The symbols move the objects like this.
at | g q d i p m
vilo | sope roso bele reni teso ruva
sabe | mupa live kote tose vabo mile
vube | suro bula zige sabe tado tana
dusi | ditu zofu boku solu neke bugi
divu | nuko rapu buti zofu davo dore
lifu | dore buti nuko boku zofu madu
gubo | tamu solu neni ruma kolu zona
neke | toga dusi pave gubo seri rena
fako | neko vunu zeve dino rozu dobe
live | tana zige suro fito sabe zeko
vabo | bivo sabe fito roro kita lalu
feze | sobu tili muva vari fese dite
solu | rena pave toga dumo gubo ruse
dore | divu dogu ragi fuse gazi lifu
zilo | zeve vari vunu rozu kira neko
fuse | zofu madu davo tafa bugi boku
paba | teso ruva nage divu ragi reni
mone | ruva bele sope dogu reni nage
rena | neke bugi tafa zona tamu solu
neko | zilo zodi bise bula firo fako
pave | bugi boku ditu neni solu tafa
firo | kira neko dobe vube tipu rozu
dite | feze gize nagu zodi luvu dima
nage | mone roro vilo buti rapu zogu
toga | tafa ditu bugi tamu neni neke
lalu | vabo mile nubo sope bele tose
gize | tili kolu ruma mevu dite muva
rozu | firo fako dubi tana suro bula
buti | dogu teso reni dedu lifu ragi
bivo | nubo mupa mile bele roso vabo
ragi | buti paba rapu davo madu nuko
zuri | boku davo zofu neke tafa ditu
tafa | pave zuri dusi seri ruse toga
suro | tipu rozu dino mupa kote vube
safi | kolu zona rabi sobu muva ruma
dubi | dobe zeve neko tipu dino kira
reni | paba mone zogu dore nuko rapu
ruma | safi dumo lere feze nagu nefo
bise | vunu fese vari kira dobe zeve
sobu | nagu nefo gize luvu simu feze
dobe | fako bise zilo zige bula dubi
rapu | reni nage teso lifu divu dogu
kita | roso vabo tose nage ruva bele
madu | lifu ragi divu zuri fuse dedu
ruva | vilo kita roro rapu paba mone
fito | mile kote mupa roso tose nubo
tana | vube dino tipu mile mupa live
dogu | rapu zogu paba madu dore buti
nuko | ragi reni dogu gazi dedu divu
muva | gize safi nefo simu dima nagu
tili | nefo lere safi dima feze gize
seri | neni neke solu kolu rabi tamu
tose | lalu fito bivo vilo roro pepe
zogu | nage sope ruva ragi dogu teso
zofu | gazi lifu dedu pave dusi fuse
fese | simu feze dima zilo bise luvu
simu | mevu sobu dite zeve vunu fese
tado | kote vube live vabo nubo mupa
roso | pepe bivo lalu mone vilo kita
tipu | zige firo bula tado zeko suro
neni | ruse toga rena lere dumo seri
mevu | dima nagu feze bise zodi simu
mupa | tado tana zeko lalu bivo sabe
ruse | solu tafa neke rabi zona neni
dino | bula dubi firo zeko tana zige
teso | zogu vilo mone nuko buti paba
zige | dino kira rozu kote live tipu
zodi | vari mevu fese dobe neko vunu
lere | rabi tamu zona muva tili kolu
zona | gubo ruse seri nefo safi dumo
sope | roro pepe kita paba zogu vilo
kira | dubi zilo fako suro zige firo
gazi | davo dore madu bugi ditu zofu
bugi | dusi fuse zuri ruse rena pave
vunu | zodi simu luvu dubi fako bise
vari | luvu dima simu fako zilo zodi
kote | zeko suro tana bivo fito tado
rabi | dumo seri gubo gize nefo lere
boku | fuse dedu gazi toga pave zuri
pepe | tose nubo vabo ruva sope roso
mile | sabe zeko tado pepe lalu fito
ditu | zuri gazi fuse rena toga dusi
bula | rozu dobe kira live vube dino
zeko | live tipu vube nubo mile kote
zeve | bise luvu zodi firo dubi zilo
nagu | muva ruma tili fese mevu sobu
nefo | ruma rabi kolu dite sobu tili
davo | dedu divu lifu dusi zuri gazi
kolu | lere gubo dumo nagu gize safi
roro | bele tose roso teso nage sope
dumo | zona neni tamu tili ruma rabi
nubo | fito tado sabe kita pepe bivo
dima | dite muva sobu vunu vari mevu
bele | kita lalu pepe zogu mone roro
dedu | madu nuko dore ditu boku davo
luvu | fese dite mevu neko zeve vari
tamu | seri rena ruse safi lere gubo

The rows follow the links: the fewer symbols apart two objects are, the more alike their rows tend to be.

Each row is also shifted at random along 8 hidden directions that mean nothing.

Known rows, each with its object:
8 -16 25 -19 17 -3 -18 13 -32 -19 -5 3 -4 36 -43 -32 -44 45 2 -34 32 48 71 -9 2 -24 -2 8 -59 -41 -18 -5 18 -44 -13 -4 -12 21 -13 -11 -25 -13 47 -22 4 -> zige
35 30 -2 -28 -5 -16 -6 19 -36 18 5 14 -18 25 -24 -29 -28 18 -3 -26 26 44 23 7 39 -6 -18 -8 -39 -37 -24 4 -7 -16 14 -6 -4 30 7 -35 -31 -30 29 -77 2 -> suro
12 -17 -18 23 15 7 -29 -35 -35 12 21 -24 -35 0 3 13 -11 -16 -18 13 -24 29 10 17 33 10 -33 13 18 -4 18 0 36 -22 15 25 15 -32 -20 26 29 -36 14 55 33 -> lere
-27 19 33 8 10 -18 2 -33 -15 28 34 -25 -45 -21 4 -8 -21 15 31 -4 5 29 3 -7 12 21 -6 -16 22 -30 -20 -3 21 -43 28 24 27 -18 -10 -5 15 -8 41 -39 50 -> feze
38 10 -22 9 -15 20 -21 -3 -30 11 -10 -21 -52 5 3 22 28 -35 -48 15 -22 -7 -23 15 105 -14 -31 -6 20 42 31 2 33 28 6 26 16 -31 3 -2 9 -55 -24 -14 -8 -> boku
-86 -14 21 15 21 15 -32 -19 23 17 -16 1 13 -57 -36 27 52 36 10 5 4 -33 15 -23 -34 -2 32 -24 -16 -2 12 -2 4 10 -17 2 -22 -36 37 1 45 43 -31 6 14 -> gazi
-32 -25 -13 3 10 19 -40 9 -9 -5 -31 14 7 -9 -74 10 42 16 -24 6 10 -21 48 -7 22 -24 16 -11 -53 -7 15 1 10 27 -20 -7 -46 -13 44 -25 13 0 -35 -16 -12 -> rapu
-5 -10 -36 11 -44 -29 31 -1 -8 9 30 -10 -9 41 -57 -14 -23 -12 20 45 -21 7 11 18 7 42 4 30 1 -40 -11 -1 -12 8 22 11 -5 5 22 -31 -16 -15 6 -46 33 -> dima
-71 10 35 -29 -1 0 6 25 1 -19 -15 11 7 30 8 -31 -16 13 12 -30 33 16 45 -19 -12 -19 15 -9 -26 -8 -26 -4 -1 -18 -25 -11 -6 16 3 -19 -33 9 19 -36 -18 -> tado
-67 -13 16 17 13 4 -14 -27 -8 14 17 -25 -13 -20 -17 18 -10 52 13 -3 -9 9 -18 -8 -17 6 -7 4 4 -7 2 -4 13 -35 4 21 19 -26 -19 34 32 6 28 26 38 -> safi
33 -2 42 -24 -35 -14 17 16 -11 5 3 -18 1 59 -36 -21 -60 78 18 -21 14 52 19 -18 -26 0 9 38 -36 -34 -9 -9 1 -41 -27 12 24 17 -15 4 -36 6 52 -46 16 -> bise
96 -2 -37 -5 27 17 -1 28 -9 -42 -22 22 10 -3 39 3 3 -43 -44 -19 3 -24 -36 24 41 -40 -30 -8 -1 48 8 7 -6 25 13 -26 -11 35 -35 14 -18 -31 -12 44 -56 -> bele
19 48 9 -28 -13 -8 7 13 14 22 -11 32 10 -4 54 -18 24 -49 2 -12 17 6 10 -4 3 7 10 -25 10 2 -9 7 -21 28 -5 -19 -4 15 32 -37 -20 11 -31 -48 -28 -> roso
20 12 -20 -1 -11 24 -14 16 -4 14 -23 -3 -1 -20 -6 39 30 32 -39 -10 -13 -30 -80 5 42 -27 -21 -5 -4 51 28 4 -10 31 -3 4 10 -8 -5 24 13 -13 -24 2 -25 -> dedu
15 6 35 -24 23 32 -41 13 4 5 -40 15 30 -19 22 19 17 61 -28 -53 21 10 -12 -23 -24 -44 -1 -8 -36 29 20 1 -2 -6 -44 -11 3 0 -12 35 10 25 -6 36 -34 -> teso
106 6 13 5 -15 3 -34 -26 -27 52 3 -23 -38 -6 -31 21 7 28 -21 7 -12 37 5 0 44 11 -12 9 -6 -16 34 -1 30 -2 -2 30 19 -31 16 -2 24 -19 -2 -26 31 -> rena
19 6 31 -28 4 18 -27 17 4 1 -36 18 21 7 11 -3 14 23 -18 -34 25 16 35 -21 -14 -28 13 -6 -36 7 12 0 3 3 -44 -12 -8 3 14 -1 -9 18 -14 -1 -32 -> vilo
6 -9 -30 5 -19 21 -35 5 -32 9 -21 -9 -32 17 -44 19 34 -14 -48 18 -15 -5 15 8 87 -17 -16 2 -17 20 33 2 28 34 -11 17 -12 -30 29 -15 8 -43 -34 -18 -10 -> davo
-71 43 -19 -16 13 -8 -13 2 -59 9 22 4 -63 22 32 -36 -17 -56 -12 -19 14 43 29 21 100 -5 -49 -33 9 -10 -36 6 22 -24 38 8 8 2 -7 -34 -23 -73 31 -53 8 -> bula
-20 -18 62 -15 19 10 25 29 28 -72 -30 -5 9 18 25 -25 -17 -1 14 -25 33 -25 37 -30 -23 -42 34 -12 -6 27 -19 -10 17 -20 -33 -13 -2 19 -28 1 -36 19 21 -3 -40 -> bivo
-61 13 5 13 -25 -19 15 -24 21 51 27 -11 7 -32 -29 19 10 45 40 21 -15 -8 -41 -7 -45 43 18 1 14 -28 -5 -1 -26 -1 15 14 12 -20 25 0 30 37 -2 -34 48 -> kolu
-44 21 -38 -16 16 -11 -15 12 -21 12 5 41 8 -5 -15 -24 10 -24 -1 -12 20 13 32 17 17 1 -12 -25 -33 -33 -29 9 -23 10 24 -25 -37 26 30 -41 -10 -14 -8 -36 -6 -> mupa
50 7 40 -22 -6 4 28 28 42 -29 -29 14 35 8 43 -11 2 -6 6 -18 20 -18 -1 -23 -45 -19 33 -2 2 25 -1 -3 -15 13 -34 -22 2 25 -4 -1 -29 39 -13 -3 -46 -> kita
-31 2 -41 10 -15 -17 19 3 -18 12 30 -8 -10 8 -41 1 -25 27 10 13 -15 1 -44 22 15 17 -22 12 -3 -19 -17 3 -21 -8 38 7 4 12 -11 0 -2 -21 26 -25 28 -> mevu
49 13 52 -20 -35 15 -20 -8 12 24 -29 -8 -7 32 46 -2 26 -36 -17 3 0 33 65 -28 1 7 25 12 15 13 37 -6 33 18 -62 18 19 -38 37 -13 -5 14 -39 -5 -17 -> dore
-66 -11 50 1 7 20 23 22 26 -71 -35 -19 -27 9 26 -12 22 -47 -3 1 18 -57 29 -26 42 -43 32 -31 23 59 -7 -10 37 11 -26 3 -2 -13 -8 -17 -26 -5 -12 -25 -44 -> mone
84 24 30 -30 -28 21 -8 33 5 12 -42 1 9 12 6 18 11 54 -35 -34 11 1 -45 -17 21 -36 0 4 -25 41 27 0 -6 19 -38 0 20 8 -3 13 -18 4 -11 -34 -41 -> reni
-6 1 5 9 -21 -14 18 -17 -8 8 28 -26 -24 26 13 -9 -28 -16 16 18 -17 24 5 5 4 28 -6 18 31 -14 -5 -4 14 -21 10 22 27 -13 -12 3 -5 -14 23 0 30 -> sobu
13 -41 -10 13 64 1 6 10 -2 -77 -3 14 10 -12 -7 -24 -22 -27 4 -11 21 -25 37 9 -8 -33 0 -14 -18 -4 -27 -1 11 -20 22 -28 -36 36 -38 1 -13 -10 26 47 -20 -> kote
-13 -31 34 10 20 -5 15 -5 -2 -37 14 -28 -8 12 -13 -12 -52 44 25 -13 7 10 10 -10 -29 -10 3 16 -4 -12 -16 -10 20 -54 1 10 16 7 -50 28 -7 3 59 27 21 -> luvu
-13 14 27 8 17 21 -32 -18 -15 32 -7 -24 -34 -51 -16 38 23 69 -16 -23 -1 -7 -55 -13 42 -23 -17 -26 -3 25 18 0 20 -14 4 24 24 -34 -10 27 38 -7 9 -19 18 -> pave
-94 -17 -14 25 -12 -22 36 -7 9 -12 30 -18 -12 -1 -51 -4 -14 10 38 35 -12 -29 -12 6 -9 27 14 3 12 -23 -26 -3 -9 -9 31 10 -6 -3 3 -14 2 2 19 -33 38 -> dite
-21 14 62 11 -1 3 -2 -28 23 35 2 -30 -23 -53 -3 27 23 53 24 -3 2 -14 -32 -30 -12 8 24 -22 22 8 10 -6 15 -13 -6 26 28 -38 8 11 35 34 2 -38 30 -> neke

From each start, follow one symbol. Which object do you reach?
Answer with the object's name.
new walk
15 2 -28 16 -17 -19 10 -25 -6 30 34 -8 -6 4 -2 2 -13 -18 14 30 -27 19 -10 18 -11 44 -10 20 26 -27 3 2 -7 -2 24 12 11 -9 5 1 14 -5 2 13 37
m	muva
new walk
-9 -23 6 8 5 -9 34 15 -11 -55 12 -23 -22 36 -14 -22 -51 6 12 -1 4 -5 -1 6 19 -16 -7 12 3 4 -24 -7 15 -33 16 5 9 21 -47 7 -32 -28 51 -5 1
p	kira
new walk
-22 3 -8 -9 42 -1 -6 23 -6 -18 -9 28 17 -37 -35 -7 -1 46 3 -36 34 -19 -16 2 -3 -34 -5 -32 -50 -11 -30 5 -24 -10 22 -30 -33 38 -9 -9 -4 5 19 -28 -14
i	pepe
new walk
41 -22 -33 23 -14 -21 12 -28 -7 9 34 -11 -7 20 -15 -8 -19 -43 15 46 -29 19 27 20 -12 45 -3 31 23 -36 4 -1 8 -1 19 11 -1 -8 8 -7 7 -10 1 26 37
g	gize
new walk
54 -28 -34 17 15 13 -29 -6 -3 -5 -18 14 7 -20 -37 17 40 -30 -29 24 -10 -24 27 9 19 -7 4 -3 -17 2 27 3 9 38 -1 -9 -37 -10 30 -12 22 -4 -45 28 -12
g	nuko
new walk
25 20 -29 -5 19 -6 8 21 -5 -15 -7 27 -9 -23 -1 -13 19 -43 -11 -4 16 -30 -12 18 51 -17 -9 -38 -6 8 -21 8 -14 27 35 -23 -27 30 10 -37 -16 -22 -14 -49 -28
d	bivo
new walk
-72 27 10 -14 7 -13 -6 -12 -30 12 25 1 -33 24 44 -37 -25 -42 13 -15 13 52 50 4 24 13 -20 -13 16 -26 -29 0 17 -36 11 8 14 -4 -5 -19 -15 -29 31 -17 19
i	zige
new walk
24 3 -6 1 17 -20 20 8 -18 -12 21 -3 -15 -7 -32 -14 -39 35 16 -15 13 4 -27 12 15 -7 -17 -8 -17 -22 -31 0 -10 -30 40 -5 1 34 -31 -3 -14 -18 51 -38 16
d	zeve
new walk
14 8 63 15 -4 -4 9 -27 34 19 -4 -29 -28 -49 -8 16 35 7 27 19 2 -31 1 -31 -2 12 43 -28 28 4 10 -7 23 7 -4 22 12 -37 29 -17 27 34 -17 -59 23
q	gazi
new walk
-4 -24 -30 35 10 2 -12 -30 8 12 13 -8 1 -36 -25 28 27 -13 2 37 -28 -25 -11 11 -10 23 3 3 18 -5 20 2 4 16 16 8 -12 -27 14 11 43 8 -25 43 26
i	dumo
new walk
-18 9 26 -17 13 21 -4 35 4 -26 -36 5 0 -12 -9 7 13 45 -19 -39 27 -30 -30 -16 30 -54 3 -27 -30 40 -4 -1 -2 4 -15 -10 -4 15 -14 3 -16 -2 4 -35 -40
i	paba
new walk
-37 -23 5 15 -16 6 22 1 -1 -22 11 -37 -7 25 -5 14 -34 39 4 6 -21 -8 -47 -1 -6 -3 -10 30 18 24 4 -7 8 -24 -4 20 32 -10 -46 45 -1 -8 34 35 12
d	safi
new walk
20 0 -22 14 -20 7 -1 -14 -15 14 14 -26 -19 16 25 22 -11 -7 -19 14 -35 10 -48 17 25 11 -32 26 36 26 23 0 11 -1 5 23 35 -22 -27 37 13 -26 4 46 13
d	tamu
new walk
95 18 9 1 6 2 1 -14 35 19 -10 16 19 -42 59 13 40 -51 -2 8 -4 -17 -11 -4 -26 15 18 -16 35 17 21 4 -8 35 -4 -12 -1 -4 21 -4 17 32 -47 20 -19
d	rapu
new walk
-82 -27 54 7 -20 32 0 9 19 -32 -34 -41 -14 17 -19 25 16 47 -10 0 -5 -37 -8 -35 11 -34 27 7 3 54 24 -13 35 -1 -52 28 20 -42 -9 27 4 12 -4 1 -13
i	neke
new walk
-55 0 35 -12 18 -12 19 6 15 -29 5 7 12 7 24 -32 -26 -2 34 -19 27 7 37 -15 -45 -3 20 -11 -1 -17 -34 -4 -4 -31 -5 -13 -3 20 -14 -7 -22 22 29 -4 -4
m	suro
new walk
-23 3 1 -15 35 18 -36 6 -4 -5 -24 30 20 -19 20 -3 24 -9 -18 -30 22 6 35 -6 -8 -26 -1 -23 -27 4 0 5 0 4 -16 -21 -25 5 11 -2 7 8 -18 28 -27
m	sope
new walk
-19 -22 -29 7 -7 -12 1 -3 -32 -12 23 -10 -18 47 -29 -22 -37 -17 2 17 -10 31 42 18 20 14 -18 26 -8 -31 -11 -2 14 -20 13 9 -5 3 -8 -8 -15 -36 26 10 22
d	simu
new walk
37 10 21 -16 -12 -17 13 6 -20 4 16 -9 -15 34 -7 -26 -49 25 14 -16 13 44 17 -1 4 5 -8 13 -13 -30 -17 -3 5 -34 4 7 19 19 -18 -8 -28 -14 45 -41 14
d	bise
